(in the rows, 128 means zero)
Each row of numbers stands for one thing and depends on some of the facts below. Use the named rows to name the rest.

How the things are related:
bafir ω:867 Σ:tredetral Ψ:967
bagi ω:247 Ψ:967 η:kobam, dradreste
barik ω:364 Σ:buflor, klodruk Ψ:967 Δ:trifar
bevezul ω:867 Ψ:885
binul ω:364 Ψ:967 Δ:druvi
bosku ω:867 Σ:pidepe, keklorak Ψ:885
brarom ω:867 Ψ:967
brenik ω:867 Σ:zapo Ψ:967
breplun ω:275 Σ:brenik Ψ:885 η:zinemis
bretril ω:867 Σ:ruplus, trezul, musuk, nisak, klodruk Ψ:885 Δ:stufibam η:dradreste, rinem
brezem ω:567 Ψ:967
brezu ω:820 Σ:tesik Ψ:885
brineses ω:820 Σ:rategra Ψ:885
briva ω:275 Ψ:885 Δ:stidru
bromol ω:364 Ψ:967 η:bevezul
brozi ω:364 Σ:tigratas Ψ:885 Δ:skimin
bruve ω:867 Σ:treklor Ψ:967
buflor ω:567 Ψ:967 Δ:pasastik
daru ω:247 Σ:klogretrun, razeduk Ψ:885
dazok ω:567 Ψ:885 Δ:minotro η:drusupom
dekik ω:820 Ψ:885
dizi ω:364 Σ:fubri Ψ:885 Δ:skoskir
dradas ω:567 Ψ:885 Δ:koler
dradreste ω:567 Σ:luram Ψ:885 Δ:lebri
drazi ω:867 Ψ:885 Δ:zeklik η:trezul, brenik, lamum, drekonel, druvi
dregik ω:275 Ψ:967 Δ:klilis
drekonel ω:567 Ψ:885 Δ:steple
drifla ω:247 Σ:luram Ψ:885 Δ:gasivol η:dugenuk, kibrode
drima ω:247 Ψ:885 η:gugri
dritreri ω:364 Ψ:885
droflus ω:820 Σ:grogis, kudram Ψ:885 Δ:rugin
drukoplel ω:247 Ψ:885 Δ:grobrur
drusupom ω:275 Σ:flusas Ψ:967
druvi ω:247 Ψ:967 Δ:stolu
duflasko ω:275 Ψ:967 Δ:klenan
dugenuk ω:247 Σ:briva, barik, rinem Ψ:885
duzil ω:867 Σ:daru Ψ:885 Δ:klogretrun
feduk ω:364 Σ:klogretrun Ψ:967 Δ:klodruk η:klilis
feplek ω:867 Ψ:967 Δ:storer η:getrekle, drusupom
fiflek ω:247 Σ:plotuvok, binul Ψ:885 Δ:plogu η:bafir
flager ω:867 Ψ:967 Δ:duzil η:bruve
flagral ω:567 Ψ:885 Δ:zapo
flepla ω:247 Ψ:967
floben ω:567 Σ:brozi Ψ:967 Δ:gebus
fluflibrim ω:867 Ψ:967 η:kobam, tibre
flusas ω:247 Σ:niskoti Ψ:885
flutrigar ω:275 Ψ:885 Δ:ziklor
fodrusa ω:820 Ψ:885 Δ:feplek
folin ω:567 Ψ:885 η:nisak, zinemis
fubis ω:364 Ψ:967 Δ:feduk
fubri ω:247 Σ:tesik Ψ:885
gasivol ω:820 Σ:ruplus, tredetral Ψ:885 Δ:drazi η:fubis
gastor ω:247 Σ:dugenuk, plusedrer, druvi Ψ:885 Δ:treklor η:kaseki
gebus ω:247 Σ:lotrutol Ψ:885 Δ:dritreri η:zapo
gegoplor ω:820 Ψ:885 η:fubis, treklar, bevezul, tigratas, keklorak, brineses, binul
gesim ω:867 Σ:tredetral Ψ:885
getrekle ω:275 Σ:tigratas Ψ:885
gragi ω:247 Ψ:967 η:valak, nisak, vafles, roskik
gredistos ω:820 Ψ:967 Δ:madi η:tuflobruk, sistul
gridrem ω:275 Σ:tibre Ψ:885 Δ:tigratas η:stolu
grobrur ω:820 Ψ:967 Δ:luram
grogis ω:275 Σ:liklebar, skimin, tezu Ψ:885
groze ω:567 Σ:plogu Ψ:885 Δ:puno η:stisen, rinem
grumok ω:567 Σ:buflor Ψ:885 η:bevezul, rinem, bruve
gubo ω:275 Σ:niskoti Ψ:885
gugri ω:364 Ψ:967
kaseki ω:364 Ψ:885
kedu ω:567 Σ:daru Ψ:967 Δ:flager η:luklam
kegruk ω:867 Ψ:885 Δ:roskin
keklorak ω:867 Ψ:967 Δ:razeduk
kestum ω:364 Ψ:885 Δ:bafir η:fubri, napam
kibrode ω:567 Ψ:885 Δ:brozi
klenan ω:567 Σ:brozi Ψ:967 Δ:flutrigar
klilis ω:867 Σ:brezu, tezu Ψ:885 Δ:breplun
klodruk ω:247 Ψ:967
klogretrun ω:567 Σ:klonul Ψ:885 Δ:flepla η:dregik, nisak, treklar
klonul ω:275 Σ:plotuvok, tredetral, flepla Ψ:885
kluna ω:867 Σ:gesim Ψ:967 Δ:kobam
kobam ω:275 Σ:pidepe, grumok, gasivol Ψ:885 Δ:pigen
koler ω:275 Σ:lotrutol Ψ:885 Δ:niskoti
kudram ω:820 Ψ:885
kural ω:867 Ψ:967 Δ:kaseki
lamum ω:567 Ψ:885 Δ:paklon
lebri ω:364 Σ:rinem Ψ:885
liklebar ω:567 Σ:gridrem Ψ:967
lokil ω:867 Σ:trezul, niskoti Ψ:967
lotrutol ω:275 Ψ:885
luklam ω:275 Ψ:885 Δ:fubis
luram ω:567 Ψ:967 Δ:kluna
madi ω:247 Σ:stisen Ψ:967 Δ:flagral
midraker ω:275 Σ:minotro Ψ:885
mina ω:820 Ψ:885 Δ:ruplus
minotro ω:867 Ψ:885 Δ:totran
mipon ω:275 Σ:ziklor, liklebar Ψ:967
musuk ω:567 Ψ:885 η:daru
muzodas ω:364 Σ:klonul, buflor Ψ:967
napam ω:867 Σ:steple, zizos, tezu Ψ:967 Δ:keklorak
nevuzi ω:867 Ψ:967
nisak ω:567 Ψ:885
niskoti ω:820 Ψ:967 Δ:groze η:gesim
nunek ω:364 Ψ:967
paklon ω:275 Σ:binul Ψ:967 Δ:dregik η:gesim, muzodas
pasastik ω:567 Σ:klilis Ψ:885
pidepe ω:364 Σ:klonul, mina Ψ:885 η:drukoplel, rategra
pigen ω:275 Σ:klogretrun Ψ:967 Δ:dazok
pitir ω:247 Σ:luram Ψ:967 Δ:fiflek
plamo ω:247 Ψ:885 Δ:valak
pleflen ω:867 Ψ:967 Δ:fodrusa η:votafle
plofasi ω:820 Ψ:885 Δ:pitir
plogu ω:567 Σ:dradreste Ψ:967 Δ:sanebror
ploplezis ω:275 Σ:bosku, trifar Ψ:967
plotuvok ω:820 Ψ:885 Δ:barik η:duflasko, gubo
plusedrer ω:364 Σ:liklebar, plotuvok Ψ:885 η:roskik
puno ω:364 Ψ:885 Δ:grumok
rategra ω:275 Σ:dizi Ψ:967
razeduk ω:567 Σ:skimin Ψ:885 Δ:kestum η:votafle, zives
rinem ω:275 Ψ:885
roskik ω:867 Ψ:885 Δ:tredetral
roskin ω:275 Ψ:967 Δ:kedu
rugi ω:247 Σ:briva Ψ:885 η:gesim
rugin ω:364 Σ:soskan, dugenuk, brozi, grumok Ψ:967 Δ:gastor
ruplus ω:247 Σ:vutrin Ψ:967
sanebror ω:364 Σ:feduk Ψ:885 Δ:drifla
sistul ω:867 Σ:gugri, dugenuk Ψ:885
skimin ω:820 Ψ:967 η:stufibam, muzodas
skoskir ω:275 Σ:drifla Ψ:885 Δ:brenik
soskan ω:820 Σ:flutrigar, nunek, druvi Ψ:885
stekil ω:247 Σ:getrekle, rugin, razeduk Ψ:885 Δ:drima η:bafir, votafle, sistul, gugri, zizos, lebri
stemak ω:820 Σ:rugi Ψ:885 Δ:kural η:tesik
steple ω:275 Σ:druvi Ψ:967 Δ:brarom η:klenan, dradas, dekik
stidru ω:364 Ψ:967 Δ:plamo η:nevuzi, barik, kural
stikolu ω:247 Σ:tredetral Ψ:967 Δ:zetamem
stisen ω:275 Ψ:885 Δ:treklar
stolu ω:364 Ψ:885
storer ω:275 Σ:pidepe Ψ:967 Δ:binul
stotru ω:364 Σ:tesik, klilis, droflus Ψ:967
stufibam ω:820 Σ:vafles, stisen, flutrigar Ψ:885 Δ:stikolu
tesik ω:247 Σ:rugi Ψ:885
tezu ω:867 Σ:minotro, fubri Ψ:885 η:flagral, zizos
tibre ω:820 Ψ:885
tigratas ω:567 Σ:kudram Ψ:885
totran ω:820 Ψ:967 Δ:briva η:stotru, flepla
tredetral ω:247 Σ:flusas, nunek Ψ:885 Δ:lamum η:valak, tuvem
treklar ω:820 Σ:tuflobruk, luklam Ψ:885 Δ:plotuvok
treklor ω:275 Ψ:967 Δ:rinem η:grobrur
trezul ω:275 Σ:kudram Ψ:885
trifar ω:567 Σ:fodrusa, rinem Ψ:885 Δ:fubri
trilin ω:820 Σ:muzodas Ψ:967 η:klonul
tuflobruk ω:867 Σ:kluna Ψ:967
tuple ω:567 Ψ:967 Δ:dradas η:dradreste
tuvem ω:820 Ψ:967 Δ:drukoplel
vafles ω:820 Ψ:885
valak ω:275 Ψ:885 Δ:pleflen
veve ω:364 Σ:kobam Ψ:885 η:lotrutol, kibrode
vigru ω:247 Ψ:967 η:vutrin, klilis, zeklik
votafle ω:867 Ψ:967 Δ:buflor
vutrin ω:867 Σ:briva Ψ:885 Δ:stekil
zapo ω:867 Ψ:967
zeklik ω:275 Ψ:885
zetamem ω:364 Σ:lamum Ψ:885 Δ:tuvem η:brezem
ziklor ω:364 Ψ:885 Δ:klonul η:klodruk
zinemis ω:247 Ψ:967
zives ω:364 Σ:lokil Ψ:885
zizos ω:867 Σ:pigen Ψ:967

Some things and their rows:
[111 150 157 146  94 147 132 121 110 145  55 155 153 121 135 102 107 137
 120 110  90 138 163  92 106 178 125 164 115 193 120] : trilin
[134 170 208 138 170 122 112  87  91  88 149 150 172 102  85 135 117  68
  93 126  39 148 172 110 133 186 183 143 103 156 111] : totran
[123 109 106  84 131 102 130 115 116 123  82 132 124 149 149 138 124 107
 113 125 141 134  90 174 139 103 121 133 146  80 119] : treklar
[142 155 131 135 134 157 129 126 135 144 163 106 127 119 131 134 141 118
 150 118 147 120 124 121 110 120 114 116  95 130 138] : kegruk
[111 127 130  86  91 103 123 104 137 100 152 135 162 132 129 123 123 108
  87 174 121 143  80 165 155  89 163 111 161  77 159] : valak
[108 141 133 161 139 135  95 140 147 137 154 110 147 141 109 154 112 151
 135 111  96 137 215  64 123 159 114 152 136 176 127] : veve
[147 118 112 103 157 113 135 115 122 113 151 111 110 130 137 141 143  92
 131 142 163 122  70 169 133  91 134 101 113  56 126] : drekonel
[135 114 106 121 120 112 148 154 129 138 145 125 112 143 161 123 145 151
 151 113 170  96  88 180 133  74  99 112 137  82 139] : vutrin
[136 120 105  83 117 113 133  90 122 112 108 125 119 136 147 135 125 101
 116 145 147 145  79 165 137 109 146 113 123  82 138] : vafles
[ 89 122 163 125  90 121 131 121 130 126 108 172 162 123 113 112 123 118
  90 153  81 143 113 125 130 117 140 148 173 134 135] : storer
[ 80 130 113 162  98 173  93 165 157 145 122  88 170 128 138 112 121 175
 140 125 121 151 185  67 108 159  98 146 142 194 136] : pidepe
[115 141 146 176 118 114 123 138 118 133 129 126 169 146 127 161 123 170
 205 131 106 123 186  82 145 177 144 161  94 150  94] : drifla
[151 102 114 128 147 135 147 134 129 126 154 136  86 111 127 119 147 105
 128 143 168 113  60 150 126  92 135  89 121  87 125] : keklorak
[121 122 135 101 110 116 131 120 125 134 104 143 141 150 142 149 110 139
 122 122 104 146 149 143 137 138 118 155 150 132 122] : grogis
[129 126 145 148 136 129 139 143 108 140 105 149 127 126 135 111 136 127
 133 112 121 111 123 132 115 126 119 131 125 127 112] : liklebar
[153 105 107 127 137 133 151 139 136 123 148 135  84 112 130 114 148 112
 131 149 173 112  54 151 122  88 134  94 123  87 135] : kural
[132  87 112  70 134  86 138 111 125 117 122 143 116 156 145 162 121 112
 105 137 129 140  99 180 157  98 125 132 168  75 118] : trezul
[129 120 103 135 131 138 111 126 159 120 171 104 127 139 107 150 118 137
 124 141 141 140 157  86 138 132 130 115 131 137 148] : dritreri
[124 140 116 138 170 106 109 154 126 107 110 108  98  81 103  73 141 142
 126 108 138  91 148 171 145 164 124 127 157 176 112] : stikolu
[138 133 138 148 127 152 138 123 119 130 117 136 121 110 126 108 138 109
 132 133 134 127 105 115 104 132 137 113  97 131 128] : buflor

Name these rows:
No name comes twice in this set of rows, the named rows included.
[135 177 165 159 155 144 115 153 115 130 151  93 157 117 136 116 145 157
 158  88 107 117 200 143 118 176 116 144  94 186 121] | bretril
[128 119  83  84  69 123 141 113 132 122  86 120 120 138 165 106 123 136
 114 150 174 132  69 172 131  94 136 109 125  95 162] | dekik
[113 100 120  72 132  96 122 142 118  93 131 116 146 123 152 112 138 132
  87 143 114 155 119 215 160 135 136 128 172 103 128] | kobam
[123  53  82 123 145 122 134 159 146 117 144 132  78 141 129 124 132 133
  93 145 158 124 107 124 143  93 114 107 175 103 126] | barik
[102  50  93 126 162 137 121 166 146 116 142 120 102 127 125 119 138 120
 103 157 141 140 100 110 137 116 115 115 180 112 106] | muzodas
[118 164 152 121 107 137 113 110 133 152  92 131 153 136 117 148 102 137
 135 104  84 154 186  93 116 171 107 171 130 186 123] | breplun
[148 136 141 152 138 146 140 137 130 139 146 134 112 105 117 116 145 122
 141 126 141 115 108 111 110 126 132 112 108 138 128] | brarom
[131 144 119  95  98 133 123  97 137 131 115 122 132 129 122 151 111 122
 118 137 121 153 133 123 124 150 138 139 125 143 142] | flutrigar
[112 157 150 150 111 123 114 131 135 111 184 120 176 122 116 117 134 125
 116 145 112 127 130 124 134 105 156 108 125 114 163] | plamo
[128 163 194 114 191 118 102  90 109 127 135 132 159 139  81 201 112  75
 131 109  40 162 205  98 135 195 136 183 126 152  76] | gridrem
[149  61 128 115 233  81 130 133 122  95 188 153  71 156  88 184 130  83
  92 130 110 119 132 117 167 105 132 118 174  64  88] | stotru
[129  81 128 135 153 129 148 162 118 132 137 139 103 122 149 114 154 117
 131 136 151 119  66 160 121  90 116 109 144  85 106] | zizos
[155  95 111  83 137 111 147 124 108  83 109 138  98 107 157  88 136 111
  80 140 140 135  95 207 140 143 160 104 122 116 138] | tuvem
[154 102 124  83 155 113 144 119 102  72 124 137 103 103 149 100 138  99
  79 139 130 142 103 200 150 149 166  99 122 112 133] | grobrur
[122 161 114 161  91 163 107 132 164 141 157 107 140 129 118 131 106 172
 130 125 125 134 205  55 113 159 120 136 111 198 165] | ziklor

Now the same things, written a new way:
Known rows:
[113  84 106 124 151 141 109 126 103  97 105 140 154 142 130 143 113 118
 144 182  89 133  88 136 158 144 104 137  94 164 120 127 142 105  75] : steple
[182 141 114  90 114 116 106 195 108 143 152 135  92 136 146 141  91 144
 145 132  93  94 124 133 158 104 135 138 176 100 124 190 110 126 164] : dradas
[ 90 103 127 114 132 139 119 134 128 122 122 146 144 105 125 150 112 134
 117 139 108 122 131 129 117 163 120 136 124 129 101 134 102 118 102] : ploplezis
[163 151 148 101 100  98 105 123 119 139 146 104  91 109 150 142 109 120
 101 118 144 116 143 116 111 109 153 155 165  78  98 135 101 167 147] : trezul
[107 101 116 141 115 171 161  97 136 110 159 150 163 124  92 118 155  89
  95 152 133 138  94 163 127 164 157 119  69 189  92 118  87 139  33] : bretril
[167 141 120  97 127 120  87 151 151 117 148 112  92 133 132 119 115 156
 150 109 155 137 157  94 127  97 128 135 156  87 115 136 160 138 169] : nisak
[ 93  98 125 151 129 112  82 134 166 101 118 139 132 125 115 127 118 168
 113 141 137 132 151 111  66 158 133 114  98 137 116 114 165  98 147] : storer
[115 134 133 127 147 132 147 131 121 122  93 137 155 122 131 138 133 155
 160 113 114 127 141 107 124 143 102 120 144 129 163 123 136 101 136] : roskin
[123  83 181 115 109  73 183 142 103 135 137 127 164 101 148 138 160 166
 102  87 124 126 147 144  96 105 108 137 163 127 140 143 129 122 159] : zizos
[125 107 171 114 106  91 190 135 103 144 121 123 157 107 163 149 153 162
 117  86 112 108 145 136 107 117 105 132 175 122 162 141 125 125 173] : fubis
[125 192 173 185  96  84 145  70 156 184 124 113  89  97 136 133 134 103
  80  94 191 111 176 112  54 132 175 124 145  82 134 107  46 175 181] : stolu
[ 98 213 114 194 154 183 114  43 175 136  94 122 112 117  94 116 125  62
 130 132 188 134 149  96 113 180 156 104  87  96 114  47  65 144  77] : gridrem
[134 118  93 149 141 141 167 130 109  97 112 128 171 168 119 109 150  97
 145 167 129 131  78 151 179 120 125 116  89 185 168  99 191 120  86] : ziklor
[117 148  98 178 142 147 173 100 130 132 113 128 165 155 111 104 153 100
 140 143 136 127 110 133 156 148 137 104 106 158 174  87 147 130  90] : kestum
[111 135  97 128 124 151 123 145 158 118 154 140 151 128 109 107 129 130
 117 137 126 124 139 104 130 139 148 102 131 127 127 129 143 132 109] : grogis
[133  84 181 111 122 139 172 103 104 116 133 124 122 107 147 155 150 130
 114  97 139 150  92 179  86 136 134 157  90 172  98 145 106 144 134] : kluna
[132 122 165 112 115 109 164 142 106 142 113 117 145 107 163 148 138 172
 128  83 113 125 146 128 110 127 110 133 165 116 150 148 135 122 182] : zinemis
[123 158 190 124 116  85 146  94 134 132  99  91 143  88 148 147 138 151
 123  85 174 145 199  84  58 131 125 142 175  50 123  84 112 133 160] : flepla
[ 64  88 122 149 137 159 136 129 141 170 110 127 145 117 134 104 147 126
 107  96  88 142 140 130 146 125  78 114 127 148 166 130 115 122 148] : pitir
[169 164 131 106 131 123  70 143 128 139 141 125  68 125 138 137  94 132
 146 123 141 113 148 114 142  97 136 139 151  76 104 149 111 142 167] : vafles

Rows to name:
No name comes twice in this set of rows, the named rows included.
[ 53  88  79 162 131 173 117 103 190 144 142 129 166 143  95  68 151  83
  85 162 122 157 126 121 171 130 117 101  95 167 138 103 145 138  59] | fiflek
[152 150 104 171 138 119  33 123 162 126 134 126  34 149 111 121  84 117
 136 167 159 133 123 114 108 120 160 119  86 114 112 114 150 123 159] | fodrusa
[ 66  73 111 149  94 144 132 125 156 166 167 116 153 124 125  76 143 100
  59 126 110 153 144 121 153 104 116 108 129 148 142 131 130 158 115] | sanebror
[137 156 164 148 104 106 178 115 135 159 136 115 135 106 143 126 155 128
 105  81 157 117 173 112  97 118 148 120 164 101 160 115 108 156 161] | kaseki
[129 150  90 146 187 153  77  86 125  98  59 122 109 148 121 159 105 104
 194 178 138 158 100 115 161 147  92 143  90 107 112  59 147  94  88] | niskoti
[105 176 110 190 190 208  75  73 210 123  77 140  70 127  86 111 115 153
 169  89 187 170 159  90  69 189 140 103  62 116 131  71 109 104 155] | totran
[137 138  71 142 173 204  88 132 175  97 128 151  80 174  97  95 116 131
 179 137 149 158  95 130 138 153 151  96  47 175 137 117 161 110 116] | dazok
[ 70  96  57 151 159 185  30 114 200 121 135 123 117 148  83  69 118  96
 118 179 138 178 148  83 169 119 112 111  95 122 109  85 165 124  75] | gasivol
[103 123  76 140 158 184  63 145 167 157 139 130  88 141 111  78 122 114
 143 119 117 150 149  95 166 109 104 104 133 109 143 125 145 124 141] | plofasi
[162  80 166  85 111  62 134 145  99 101 113 100 145 129 169 160 126 164
 133 118 113 143 120 130 121  93  99 164 154 119 123 135 194 122 175] | klodruk
[157 121  65 127 158 148  64 139 126  89 126 130 108 180 105 123  98  89
 170 212 112 138  71 133 195 114 119 128  87 163 111 111 183 112  79] | musuk
[125 112 123 113 106 125  94 159 123 176 161 115  94 126 158 114 106 110
  89 134  85 119 131 132 173  85 121 133 156 117 139 180 108 166 159] | zeklik
[144 118 132 116 158 114  66 106 129 103  96 110 102 134 143 157 104 119
 164 161 146 151 118 108 129 119 103 162 122  97  88  94 150 115 126] | buflor

The same things again, as new rows of numbers:
Some things and their rows:
[193 106 143  78 117 146 136 142  91 151 101 108 135  94] : zinemis
[184 107 148  92 137 128 117 146  93 140 105 110 126  96] : zeklik
[173  88 135  81 139 134 123 128  90 138 113 121 118  97] : flutrigar
[175  92 135  97 127 155 139 133  97 150 109 113 132 102] : ploplezis
[150  77 186  89  99  81 121 136 122 120 112 110 147  76] : breplun
[189 102 139  91 130 140 137 143  95 148  95 111 138  98] : roskin
[212 115 123 148 125 149 116 137 114 123 147 121 132  88] : dizi
[226  84 103 123 123 146 138 118  82 104 116 126 131  68] : binul
[204  72  91 114 132 166 152 120 103 107 127 136 114  90] : nunek
[206 104 133 126 143 128 121 142 104 114 123 118 126  87] : dradas
[205 105 131 120 148 130 122 142 104 107 116 120 126  86] : lamum
[160  92 172 121 126  93 120  98 129  87 141 134 146  41] : dazok
[192 108 126  84 116 148 122 137  93 136 134 122 115  92] : vafles
[196 115 135 108 106 159 111 136 101 155 147 116 128 104] : brezu
[166  59 155  91  68 135 149 112 139 129 139 123 150  91] : skimin
[196  70 150 107  67 105 134 113 106  96 125 115 157  45] : feplek
[206 126 132 122 128 160 109 106  97 126 161 135 132  66] : minotro
[222 108 121 109 112 158 139 140 103 127 121 118 133  87] : kural
[200  96 112 114 115 159 126 128 102 129 151 131 114  95] : vutrin
[211 114 126 134 106 155 117 141 111 140 153 119 125  99] : klilis

Rows to name:
No name comes twice in this set of rows, the named rows included.
[187  78 121  79 111 150 135 121  72 144 107 117 128  90] | druvi
[201 109 134 152 131 145 116 136 116 135 140 115 134  98] | pasastik
[197 117 141 125 142 115 117 151  92 113 110 114 121  70] | dradreste
[169  91 124  86 121 155 125 125  94 152 133 125 116 108] | dugenuk
[196 107 133  92 111 150 116 138  92 143 138 122 117  93] | tibre
[166  73 164 120 104  89 126 122 130  93 128 117 141  63] | folin
[230 107 124 132 135 128 109 132  90 105 127 122 129  68] | stolu
[202 126 147 105 105 149 109 142  96 157 141 116 132  96] | brineses
[139  69 176  92  98  95 124 124 125 126 127 115 141  81] | gridrem
[187 133 151  94 130 169 114 124 114 148 153 134 128  93] | stufibam
[139  38 137 118  94  93 142 115 123  96 133 131 111  71] | grumok
[193  78 151 125  97 103 137 100 116  84 127 125 159  39] | stidru
[167  88 169  81  79 114 136 107 108 119 126 125 156  50] | totran
[196 126 144 102 171 151 140 114 109 105 116 135 140  58] | luram

